Each row of numbers belongs to one of the objects below and depends on some of the facts about them. Some rows are named. Which object is each other row?

There are 2 kinds of fact about the objects: δ, β.
δ: is of sort; β: uses
moda -δ-> a; dimen -δ-> d; nefu -δ-> d; druzabri -δ-> a
gadraskek -δ-> e; vamir -δ-> e; truske -δ-> b; zufum -δ-> e
stifevun -δ-> d; kufir -δ-> f; pluful -δ-> a; fepetrol -δ-> b
kobristek -δ-> a; ladu -δ-> c; klakin -δ-> c; drutrin -δ-> a
bastum -δ-> d; vako -δ-> f; gegar -δ-> a; tragral -δ-> b
fliga -δ-> e; satovo -δ-> d; klaflel -δ-> d; druplu -δ-> d
lidru -δ-> c; napan -δ-> a; skostem -δ-> e; zagol -δ-> e
mibru -δ-> d; vadrok -δ-> c; skobrel -δ-> c; pomos -δ-> a
brufluk -δ-> c; grapam -δ-> a; taga -δ-> d; ploskal -δ-> e
gozosur -δ-> c; kleflo -δ-> d; zefotur -δ-> c; voplo -δ-> d
mopam -δ-> a; plitra -δ-> b; gregal -δ-> b; lobi -δ-> b
gukluk -δ-> a; fitri -δ-> c; brogil -δ-> a; stanotim -δ-> a
nopim -δ-> c; dragom -δ-> b; tagruzum -δ-> a; suvum -δ-> d
klomu -δ-> e; skaplok -δ-> f; bezes -δ-> b; sutrel -δ-> f
kofos -δ-> e; fisir -δ-> d; grikli -δ-> b; bustom -δ-> a
somak -δ-> a; triso -δ-> c; nazus -δ-> a; musas -δ-> d
nisugem -δ-> e; popli -δ-> b; ranel -δ-> c; stebimam -δ-> d
skaplol -δ-> a; fletar -δ-> a; mitaren -δ-> c; rorim -δ-> e
skiflo -δ-> f; stasta -δ-> f; plaflol -δ-> a; mogeklel -δ-> e
brudal -δ-> e; fosar -δ-> b; stova -δ-> b; tradro -δ-> e
ruzus -δ-> a; stafliston -δ-> a; kledrus -δ-> b; klakik -δ-> b
ziklak -δ-> b; dutik -δ-> e; skivon -δ-> f; ruklam -δ-> f
vobemer -δ-> a; skore -δ-> f; toge -δ-> a; rufom -δ-> a
ziflur -δ-> f; stenik -δ-> f; moda -β-> grapam; moda -β-> kobristek
moda -β-> ruklam; stifevun -β-> truske; stifevun -β-> gadraskek; stifevun -β-> grapam
stifevun -β-> klomu; stifevun -β-> vako; kufir -β-> vamir; kufir -β-> napan
kufir -β-> rufom; kufir -β-> skaplol; kufir -β-> satovo; kufir -β-> skivon
fepetrol -β-> nisugem; fepetrol -β-> somak; ladu -β-> rufom; ladu -β-> gozosur
ladu -β-> somak; gegar -β-> tragral; gegar -β-> suvum; gegar -β-> musas
gegar -β-> kleflo; fliga -β-> brudal; klaflel -β-> truske; klaflel -β-> tragral
klaflel -β-> bastum; klaflel -β-> somak; lidru -β-> bustom; skostem -β-> truske
skostem -β-> grikli; skostem -β-> ploskal; skostem -β-> stova; skostem -β-> voplo
skostem -β-> brudal; skostem -β-> satovo; zagol -β-> bastum; mibru -β-> triso
mibru -β-> klomu; vadrok -β-> dragom; vadrok -β-> nopim; vadrok -β-> klomu
vadrok -β-> nisugem; vadrok -β-> zufum; skobrel -β-> tragral; skobrel -β-> rorim
skobrel -β-> skiflo; skobrel -β-> kleflo; skobrel -β-> somak; pomos -β-> kledrus
pomos -β-> gadraskek; pomos -β-> fosar; brufluk -β-> drutrin; taga -β-> stanotim
taga -β-> tagruzum; mopam -β-> truske; plitra -β-> stafliston; lobi -β-> ziklak
lobi -β-> drutrin; lobi -β-> stova; fitri -β-> fisir; fitri -β-> skaplol
bezes -β-> pluful; bezes -β-> ruklam; bezes -β-> satovo; kofos -β-> vako
stebimam -β-> brogil; stebimam -β-> druplu; fletar -β-> triso; fletar -β-> nazus
fletar -β-> suvum; fletar -β-> gukluk; fletar -β-> ruklam; fletar -β-> stafliston
fletar -β-> zefotur; mitaren -β-> skiflo; mitaren -β-> mogeklel; mitaren -β-> zefotur
plaflol -β-> ziklak; plaflol -β-> ziflur; tradro -β-> gadraskek; tradro -β-> napan
tradro -β-> ziflur; klakik -β-> popli; klakik -β-> rufom; vobemer -β-> ruzus
vobemer -β-> nazus; vobemer -β-> skaplok; skore -β-> truske; skore -β-> drutrin
skore -β-> vamir; skore -β-> rufom; skore -β-> druzabri; stenik -β-> ziklak
stenik -β-> stasta; stenik -β-> dimen; stenik -β-> ranel

Some rows with their names:
somak: [-11   1  -8 -16  -7   6  -7  -7  12  10  -5  -8  -8 -11 -10  -9  35 -10
  10  20 -11   8 -24   3 -13   0]
nefu: [ 14  -4  16  16 -10   7 -16 -11   8  -3 -16 -10   1 -10   2  -7 -13  -9
   3 -13   7  -3  11   3   8  10]
skore: [ -2  10  -2  -1   1 -22  19  18 -23   8  10 -19   6  13  22   6 -11   9
  23   0  12 -26  19   2   1   4]
druzabri: [ -3  -7 -15 -15  16 -12  -5   2 -12  11 -10 -10  -5  -8 -17   2  19   2
   5  11  -1   9   1  -4  -5   6]
gukluk: [  3 -19  -6  -2   6   7   6 -10   0   3  12  14   5 -17 -19  -2  11 -12
   8 -10 -12  -1 -17   9  10  -4]
fletar: [-13 -12  -3  -6   9  12   6   1  12  10  37  13  16 -12 -13   7 -19   1
  29 -24 -13 -18   6  15  13   1]
nazus: [ -1 -23  -6  -2  -2   9   6 -13  -2   7  14  20  -2 -17 -26  -5  17  -7
  -5  -8 -11   6 -21   6  11  -6]
klakin: [ -2  14   6  10   1  -6 -14   1  15 -12 -14   1  17   0   1  12  -4   6
  -9  -3  -5  -8   0  -4   2 -14]
skaplok: [  6 -11   9  17 -19   2  16  -1 -20 -12   2  11  14   9   5   2   7   2
  -8  -9   5 -13 -21  -1  11 -10]
gegar: [-21  -1  -5 -18   5   1  -4   6  22  21  24   0   7 -13   4   0  -3  -6
  28 -12  -8 -17  -1  19  -5  -1]
skiflo: [ -5  -8   5   5 -29   5   8  -4  -3  -2   7   7  11   4  12  -8  25 -11
   0  -3   9  -9 -34   2  -5 -10]
vako: [  8 -10   7   2 -20  -6   8 -11  -9 -10   4   7  -9  33  10   2  15   3
   1   6  -4   7 -14 -17  11   9]
satovo: [ 27   7  -6   7   2   1  -4 -11 -30  -2 -26 -15 -18  -2 -12   1   6 -18
  -3   2  15   4   6   7  22   7]
ranel: [  1   6  -1  -4   5 -38 -19   1  12  12 -15   6  12   4   8   8   2   8
 -28 -20  -9  13  -9  -4  -7 -16]
mopam: [-11   2 -12 -15  22  -2  -4   5   7  11   8  -8  -9   6  -5   5   3  -4
  22  -3   3  -1  11  -3   2   5]
klakik: [  7  16   5   1   8   3  13  12  -3  13   8  -9   8 -12  10  -4 -17  16
  11  24  -7 -24  16  10 -27   5]
fosar: [ 28   3   5   4   3   3   4  -3   4  -2   7   3 -10  13  -5  -6  -1  19
  -6  19 -14   7  -8 -13 -15   9]
taga: [ -3  -1  24  13   0   3 -21  -2  11 -10 -17 -12  12 -19   7  -5 -22   2
  12 -12   4 -16  23  -3   7   3]

Rows to name:
No name comes twice in this set of rows, the named rows included.
[ 14   6   1   8  -3 -11  -2 -11 -22  -8 -26 -20  -1 -21   0  -9 -10   4
  -3   9   1  -4   8   7  16   4]	fisir
[ 16 -13  -1   5 -13   4  22 -10 -29  -8   1   9  -4  18  -2   4   9  -7
 -14  -5   5   1 -29  -6  16  -3]	ruklam
[ 15  12  -3  10  22  19  19   2  -9   7  14   4  -3   8  -8   8 -26   2
   7   1  -5 -17  19  13  -7   0]	bezes
[ 19  -6   9  -1 -15 -37   2   4 -18  -1  -4   8 -10  17   9  -1   9  18
 -15   0   7   6 -11 -15   4   7]	ziflur
[ -9   1  -3 -19  31 -35  -9  20  11  23  15  -5  -1  -5  -3   4 -12  20
   9 -20  -1   3  10  -5   1  12]	plaflol
[ 16   6 -11   2   0  19   5  -8  -4   9   4  -6 -18  28  -7  -9  21  -5
  -8  21   7  12 -14  -4 -17  -4]	truske
[ 21   3   8  13  -4 -32 -25  -3   5  11 -18  -3  -8 -11  10  -9   6   6
 -15 -26  16  22   6  -1   7   6]	dimen
[-13  28 -10  -1   6  -6  -7   7   7   1  -7 -22  27  -1  18  12  -4  13
  19   9 -18 -22   8  11   0 -15]	ladu
[ -9   5 -18  -8  -8  -5  12  15 -34  -6 -12   3  -9  -3  -4  -7  -2  -3
 -10  29  11   6   8  13   1  -1]	vamir
[ -2 -11   1 -18  17 -16   1   9  11   1  18  -8  -8   5  -3   3 -10  20
  28  -4 -11  -2  12  -6   5  19]	pomos
[ -5  17  -6   7  11 -14  -2   7 -11 -10 -11  -8  19 -16   1  19 -22  26
   4   7 -20 -19   6   2   7 -17]	fitri
[-11  13  -1  -3   5  15 -12  -2  30 -22   9  -8  11  24  17  12 -16  16
  17   6 -24  -1  10 -13   9  -2]	vadrok

Now the same objects, written a new way:
Some objects and their rows:
triso: [ -3   6  -6   0   0  11  -1   1   4  10  -3   5   1  -6  -2 -17   4   9
   1   4  -5  -1   8   2   3   3 -12   4  -6   6  -2]
fletar: [  0  11  -4   4 -28  -4  -7   3   2  -1   4  -4   1 -12   3 -15  -2  17
  -9   3  12  -5   3  -3  -9   2  -3  -2  -4  16 -10]
fepetrol: [  2   6  12   1 -28  -3  -6   4   4   2  -6  -5   6   0   6  -1 -19   3
  -2   1   6  -1   0   1  -5  -4   6   0  -1  -4  -3]
tragral: [ -2   1  23   1  -8   8   5  -6  11  12  -3   5  13   7   6  -2 -17  -6
   9   0  -5  -1  10   4   0  -2   4   8 -12 -33  -3]
grikli: [  3   3   1  -3  -8   0   1   4   6   5   2 -13   3   9   5   4 -11  -2
   6  -2  -7  -1  -4   6   4  -1   3  -1  -3   2   3]
mogeklel: [-10   9   2   7   0  11   6   3   0   7   2  -3   0   0  -4   5 -18  18
  -7   9   2  -2   2   3  -6   1  -2   2  -5 -20  -1]
skobrel: [  0  12   8   1 -25  -6  -8   6   3   0  -9   2  12 -10  15   1 -10   3
 -14   3   4   2   3  -7 -17   1   2   5   2   7  -5]
bezes: [  2   2  -2  -2 -25  -7  -1   5   3   8  -8  -8   7   3   5  -4  -7   8
   6  -1   6  -7  -2   6  -6   0   6  -4  -3  21  -4]
plaflol: [  9  11   0   0  -7  -9   3  -5   5  -8  -1 -14  -5  -5   2   0   0  -2
  -6  -2   1  -2  -5  -2  -3   6   4  -7  -5  18   0]
skaplol: [  5   6   7  -3   0   1   3  -3   7   2  -4  -9  -1   1   4  -5   1 -11
   3  -1 -10   5   0   2   1   4  -3   2  -3  -3   4]
skaplok: [  4   6 -12   9   9   4  -6   1   2  12  -9   2   9   0 -14   3  -9  15
   2   3   0  -1   9   4   3   0  -3  -2  -1  -1  -3]
fliga: [ 10   3   6   3   2   2   5   3   4   8  -7 -12   6  -2   1  10  -6   0
  -5   4   2  -7  -6   0 -18   1  -1  -2  -7   1   6]
tagruzum: [  1  15  -1   1   2   1   5  -9   5  -5   0  -3 -14  -6  -3   5 -10   2
  -5  -1  -4   6   5   2   5   6   5  -3  -7  -4  -4]
stenik: [ 10   9 -15   6   1 -15  -1  -1   2   2 -14 -11  12   1  -2  20  -9   9
  -1  -1   3  -2  -2  -2 -10   5   7  -8   5  24  -1]
brufluk: [  0   8   9  -2  -8 -10   3  -1   9  -6  -8  -8   5   1  14   5   6  -6
  -5   2  -1   1  -2  -1 -15   8   5   0  -2  21  -1]
bastum: [  8   8   2  -4 -12   0  -9   1   1  -1  -4   5   9   4   6  -4  -8 -16
   7  -3  -8   7   8   3  20  -3   2   2  -4 -27  -2]
kufir: [  8   1  -3   5 -14 -16  -5   4   2   3 -12 -12  21   6   8   9  -3   4
   0   1   4  -4  -4  -4 -23   2   8  -6   6  23  -1]
brudal: [ -7   4  11   2   6   8   8  -2   1   0   4 -16  -1   8  -3   4  -7   6
  -2   6  -5  -2  -7   4  -5   2   0  -1  -4 -17   5]

Which object is each row?
No name comes twice in this set of rows, the named rows included.
[ -5   2  -4   1  -6   0   6   5   1   8  -3  -8   8   3   2   3  -5  18
  -2   7   6  -6  -4   6 -20   4   1  -2  -6  21  -1]	kofos
[ 12   3   5   6  -8 -17  -6   5   3   4 -14 -17  18   2   5   9  -5   0
  -3   0   1  -3  -3  -5 -16  -1   5  -4   8   2   2]	skore
[ -2   9  -2   6   1   6   8  -3   0  -2   1 -11  -2   0  -6  15 -16  12
  -7   7   4  -5  -3   3  -9   5   2  -3  -7  -6   0]	dutik
[  7   0  -1   5   8  -1  -2   1   5  10  -7 -12  11   6  -4   6  -3  -1
   3   1  -8   1   0   0  -1   1   0  -1   2 -11   6]	skivon
[  3   5 -13   5  12  -2   6  -6   3   2  -8  -5  10  10  -5  19  -9   8
   6   1  -6   2   1   4  -2   6   8  -5   0  16   0]	stasta
[ 14  10   0  -1 -31 -13 -15   6   2   0  -8  -1  17  -2  12  -6  -9 -13
  -2  -4   4   0   3  -3   6  -5   5  -1  -1 -13  -5]	klaflel
[  8   2  18  -1  -4   0   4  -5   9   9  -3  -1   5   7   5   3 -13 -10
   9  -2  -3  -2   5   3  -4   1   7   1 -10 -17   0]	popli
[  3   8  -8   1 -13   2  -4   4   3  14 -10  -1   3  -3  -6  -5 -14  15
   3   0   8  -3   3   7   0  -4  -2  -2  -3   5  -5]	plitra
[  7   6 -20  -3 -25  -9 -14   5  -2  -1  -4   4   7  -1   3 -13  -1   5
   7  -3   5  -2   3   4  17  -2   1  -5  -3  22  -9]	mibru
[ 0  5  2 -5  1  1  9 -4  6  4 -5 -7 -1 12 -1 14 -9 -4 13 -2 -9  2 -2 10
  6  4  7 -5 -6 10  2]	ziklak
[ -1   5  16   4   0  11   4   4   3  14  -8   0  10  -2   0   7 -18   3
  -4   8  -1  -2   2   2 -11  -1  -4   8  -8 -28   3]	rorim
[  6  -1  13  -4   7   0   6  -8  13   9  -2  -6   4  10   3   2  -7 -11
  17  -4  -7  -5   2   5  -1   3   5  -2 -11  -6   2]	stova
[ 11   7   0   0 -14 -10   0   0   3  -4  -2 -21  -3   2   2   6 -11  -3
  -1  -4   5  -4  -7  -1  -7  -1  10  -8  -2   5   0]	lobi
[  8   5  12  -2 -12  -3  -4   3   7   3  -9  -8   6  -6   8  -8   1  -9
  -1   0  -1  -3   0  -3 -11   2  -4   1  -4   7   2]	mopam
[ 12   7 -16  -2 -28 -14 -16   1  -3  -4   4  -9   3  -1   4 -16   3   0
   3  -4   6  -6  -3   0  10  -3   4 -10   2  14  -9]	stifevun

The same objects again, as new rows of numbers:
Known rows:
toge: [ 5  0 -3 -1 -5  2 -2  2 -6 -1  1  0  5 -5 -3  6 -3  3 -2 -2 -2 -2 -4  0
 -3  2 -1]
druplu: [ 10 -16 -10 -13 -15 -34  -9 -11  -8  -7   1  19  15  22   7  -7  23   0
   5  15 -32  -6  20  -8  -1 -22  12]
mitaren: [  4   2   4 -14   7   0   4   4   7  13   2   2  -5   0 -10  -3   6  -3
   3  10   3   6  -9  -1   4   6   2]
nopim: [-16   8  -1  -3   7  -5   4  -2   1  -4   0  10  -6   4   0  -9   3   4
   8   7   8   2  10  -4  -2  16   0]
voplo: [-8  2  1  9  1  0 -4 -6  6 -1  3 -2  4  5 -2 -4 -3  2 -3 -8 -4 -3  4  1
 -4 -4  4]
stafliston: [ 0  6  0  0 -5  6  8 -2 -6 -6 -3  5  6  0 -4 10 -1 -1  1 -2  8 -1  1  2
 -8 -6 12]
druzabri: [-1  4 -5  6 -8  4 -3 -3 -3 -8  1 -1  5 -1  1  3 -8  4 -4 -6 -3  1  2  3
 -8 -2  1]
ploskal: [-14   1  -3   3  -1  -1  -1   0  11   2   7   3  -3   8   6 -12  -8   6
   0   0   2   6   0   2  -2  -8   3]
skaplol: [ -2   3  -6   8  -7   6  -5  -6   1  -9   5  -4   0  -2   2   1  -8   5
  -9 -12 -10   5  -1   6 -11  -5   4]
tradro: [  1  -8  -3  -5   4  -3  -5   7   8  16   8   2  -1  -1  -4 -11  -7   5
   0   6   2   2 -10  -1   8   3 -10]
klakik: [ 13   2   5  -7   2   7   0   1   2  -2  -1  -9  -7  -7  -2  -1   6  -1
  -6   1 -15   9  -9   4   3  10  -9]
brufluk: [  5  -3   1  -8   4   2  -3   5  14  11   3  -5  -1   4  -3  -8   0   0
  -2   6  -4   6 -11   3   7   7 -12]
nazus: [  3   5   2  -1  -6   7   9  -1  -5  -4  -4   4   8   1  -5  13  -2  -3
   2  -1  11  -1  -2   4  -9 -12  15]
ziflur: [  2  -9   5  19  -5   0  -3  -4  -4  -4 -10  -4   1  -5  12   2  -6  -6
  -6 -12   6  -3  15  -9   5  -9  -7]
mopam: [ 13  -5  -4  -4  -3   3  -7   2  -5   6   2  -2   3 -11  -8   6  -4   2
  -3  -2  -4  -2  -8   1   0   6  -5]
stanotim: [-24   4 -24  12   4 -12  -1  30  -6 -12   2 -23  -7   0  24  31  16   0
  14  -5  -3 -28 -19   6  -1  -6   9]
ziklak: [ -2   9   7   3  -2  10   4   3   3 -16  -8  -5  10  11   9   0   0  -4
   0   0  -5   4   6   5   7   3 -15]
somak: [-3  4 -4  5 -5  1  0 -4 -8 -7  0  5  3 -3 -2  5 -5  5  1 -4  2 -2  5  1
 -8  2  5]

Name these rows:
No name comes twice in this set of rows, the named rows included.
[ 5  6  4 -6  2  5  4  0 -2 -8 -4 -5 -2 -1  3  2  8 -4  0  3 -8  6 -1  1
  3  7 -4]	gregal
[-12   2  -2  -2   3  -3   3  -2   3   3   6  10  -6   5  -1  -9  -4   6
   4   4  11   4   3   0  -4  -4   8]	rorim
[-11   7   1   0   3   0   1  -3  10  -2   4   3  -8   7   1 -10   0   2
   1   1  -1   8   1   2  -4   4   4]	gozosur
[ 25 -22  -9 -22 -12 -34 -14  -7  -8   6   3  14  14  14  -1  -5  26  -1
   4  21 -35  -7   8  -9   7 -15   4]	stebimam
[ 13   2   7  -7   2   9   0   5   4  -2  -5 -11   2  -1   0   1   3  -3
  -3   3 -10   7  -8   3  10   9 -17]	lobi
[-5  2  1 -6  4 -1  1  2  8  3  2  0 -3  6  1 -7  2  0  3  6 -1  6 -5  1
  2  5 -1]	klakin
[ 10  -5  15   8  -5   6  16  -3  -7   1 -13  -1  -1  -4   2  15   2 -18
  -3  -5  19   0   7  -5  -1 -29  18]	skaplok
[  3 -10  10  20  -9   3   1   2   0  -5 -14  -6  16   5  16   4 -11 -12
  -4  -8  11  -7  16  -7  14 -15 -19]	stasta
[-12   3   6   2  -1   3   3   7  16  -6  -6  -3  19  24   9 -10  -6  -6
   7   4   6   3   5   5  11  -4 -19]	ranel
[  5   6   6  -5  -7  10  14   0  -5  -3  -7   2  12   5  -8  15   0  -8
   1   0  14  -1  -4   5  -9 -18  20]	ruzus
[  4  -1   2 -11   6  -1  -1   4   9  10   3  -2  -4   2  -5  -7   3   0
   2   9  -3   4  -9   1   6   8  -6]	lidru

